Below are the code and all the weights of a small trained network. Each question names an input and a class and asks about switching units off, where a switched-off unit gives its printed mean instead of its output.

import numpy as np


def w(rows, s, z=0):
    codes = np.array(rows[::2]) - 128.0
    scale = np.full(codes.shape[1], s)
    scale[-1] = z or s
    return codes * scale


def f(y):
    return y / 2 * (1 + np.tanh(0.7978845608 * (y + 0.044715 * y**3)))


def log_softmax(a):
    a = a - a.max(-1, keepdims=True)
    return a - np.log(np.exp(a).sum(-1, keepdims=True))


def net(x, mask):
    res = np.array(x, float).reshape(1, 3) / 4 @ E
    y = f(res @ A[0][:, :-1].T + A[0][:, -1])
    res = res + np.where(mask, y, B[0][:, -1]) @ B[0][:, :-1]
    return log_softmax(res[-1] @ U[:, :-1].T + U[:, -1])


A, B = {}, {}
E = w([
[67,185,209,82,98,75,104,139,165,139,202],'x0',
[118,98,125,91,51,170,125,136,218,92,33],'x1',
[171,183,123,125,150,172,45,252,132,98,124],'x2',
],0.014)
A[0] = w([
[98,129,156,74,103,145,105,116,187,124,139,94],'N0',
[127,64,123,144,111,132,181,61,154,133,115,208],'N1',
[111,124,133,130,145,101,164,113,129,140,148,125],'N2',
[139,219,154,126,173,156,19,250,95,93,156,122],'N3',
[96,115,137,141,127,81,145,105,134,159,149,116],'N4',
[137,66,73,119,127,207,148,125,142,120,52,122],'N5',
[189,148,104,151,105,190,77,167,137,92,76,113],'N6',
[179,124,87,180,186,123,143,115,77,128,115,188],'N7',
[171,61,61,159,82,164,121,122,129,100,52,141],'N8',
[147,142,129,144,126,124,128,138,136,113,139,80],'N9',
[178,117,81,188,181,137,149,123,51,145,134,211],'N10',
[110,104,112,121,115,143,174,100,148,116,93,131],'N11',
[98,149,107,129,113,124,143,110,108,159,140,138],'N12',
[85,110,152,135,112,120,146,92,96,150,138,230],'N13',
[168,115,101,204,191,149,148,115,81,133,131,195],'N14',
[117,109,127,132,95,131,192,93,126,154,97,163],'N15',
[132,112,126,124,128,137,114,121,133,131,146,126],'N16',
[106,131,119,137,137,119,129,119,127,122,114,106],'N17',
[106,191,182,130,161,72,126,144,93,195,223,121],'N18',
[104,73,102,133,104,109,207,63,147,155,117,253],'N19',
[95,140,171,147,86,92,175,82,98,165,168,203],'N20',
[90,166,198,57,29,114,119,137,225,112,103,3],'N21',
[134,129,125,120,126,122,134,96,133,142,138,192],'N22',
],0.011,0.0061)
B[0] = w([
[133,104,78,144,109,164,132,106,87,101,160,176],'N0',
[84,161,169,172,105,111,162,64,122,136,157,228],'N1',
[123,111,127,92,127,110,114,98,121,121,90,158],'N2',
[179,183,120,186,130,150,65,153,255,188,175,253],'N3',
[138,88,143,72,148,119,115,111,119,128,91,168],'N4',
[137,165,194,139,174,41,134,114,184,188,96,230],'N5',
[189,125,125,64,170,132,110,198,196,135,56,214],'N6',
[108,120,94,124,45,205,134,173,115,107,158,203],'N7',
[140,167,184,136,160,89,156,137,166,167,86,238],'N8',
[151,142,128,144,134,144,136,142,134,130,123,127],'N9',
[114,87,73,138,70,201,142,151,89,77,175,218],'N10',
[111,147,160,162,95,123,127,122,142,154,145,184],'N11',
[134,109,112,136,148,106,143,99,110,123,93,150],'N12',
[105,106,139,92,143,83,146,62,105,91,119,189],'N13',
[110,68,75,125,63,197,158,157,97,83,183,206],'N14',
[97,164,153,152,128,113,150,93,108,134,196,196],'N15',
[109,132,120,131,129,117,116,126,127,121,125,128],'N16',
[105,151,123,120,129,122,138,113,128,117,140,129],'N17',
[164,165,192,130,195,37,101,76,164,167,92,217],'N18',
[88,151,186,190,106,103,155,17,87,122,189,249],'N19',
[153,90,175,89,157,89,119,67,81,85,77,209],'N20',
[114,76,65,137,45,230,156,189,69,67,198,225],'N21',
[109,139,134,103,127,114,128,61,107,111,138,155],'N22',
],0.0096,0.02)
U = w([
[96,59,115,133,68,145,160,105,59,86,160,239],'0',
[126,200,177,194,134,88,125,98,163,184,146,88],'1',
[150,101,29,127,96,183,98,181,141,111,155,115],'2',
[155,134,153,89,148,109,129,160,169,154,4,8],'3',
[130,101,162,55,194,77,117,87,107,124,92,187],'4',
],0.013,0.0014)

Each question gives the input, the list of numbers given to net, and the class t.
The units are the neurons (one row each of A and B). Each row of codes is followed by its name. A weight is (code - 128) times the scale printed after its matrix; where a second scale follows, it is the last column's (A, B and U).
mask holds one flag per neuron, in row order. A switched-off neuron (its flag False) gives its mean, the last column of its row in B, instead of its output. The means were averaged over made-up inputs and are rounded, as every weight is.
A unit's drop is (log p(t) with every unit on - log p(t) with that unit switched off) / (log p(t) with every unit on - log p(t) with every unit switched off).
The circuit of an input: a set's keep is (log p(t) with only the set's units on - log p(t) with every unit switched off) / (log p(t) with every unit on - log p(t) with every unit switched off). Starting from the 12 units with the biggest drops (on a tie, the unit counted first), units are removed one at a time, each time the one whose removal leaves the highest keep (on an exact tie, the one counted first), for as long as the keep stays at least 0.8.
circuit, biggest first: the units of the circuit, biggest drop first
top k neurons: the k neurons with the biggest drops, biggest first
drop when u is switched off: that unit's drop, to one decimal
input [0,1,5], class 3: top 3 neurons => (N21 N19 N10)
input [1,-8,-8], class 4: circuit, biggest first => (N20)
input [1,7,-7], class 0: top 4 neurons => (N21 N3 N18 N0)
input [6,0,-7], class 4: top 4 neurons => (N18 N20 N10 N14)
input [5,1,-4], class 0: top 2 neurons => (N21 N5)
input [0,-1,4], class 2: top 3 neurons => (N5 N19 N8)
input [0,4,8], class 3: top 4 neurons => (N6 N10 N14 N7)
input [1,7,1], class 2: top 3 neurons => (N21 N19 N18)
input [0,-2,7], class 2: top 4 neurons => (N5 N19 N8 N1)
input [-4,0,-3], class 0: top 4 neurons => (N3 N18 N14 N10)
input [-3,-1,0], class 0: drop when N3 is switched off => 0.9
input [-7,5,-3], class 1: drop when N14 is switched off => 0.0
input [8,3,1], class 2: drop when N21 is switched off => 0.2
input [1,1,6], class 2: drop when N5 is switched off => 0.5
input [7,2,7], class 2: circuit, biggest first => (N21)
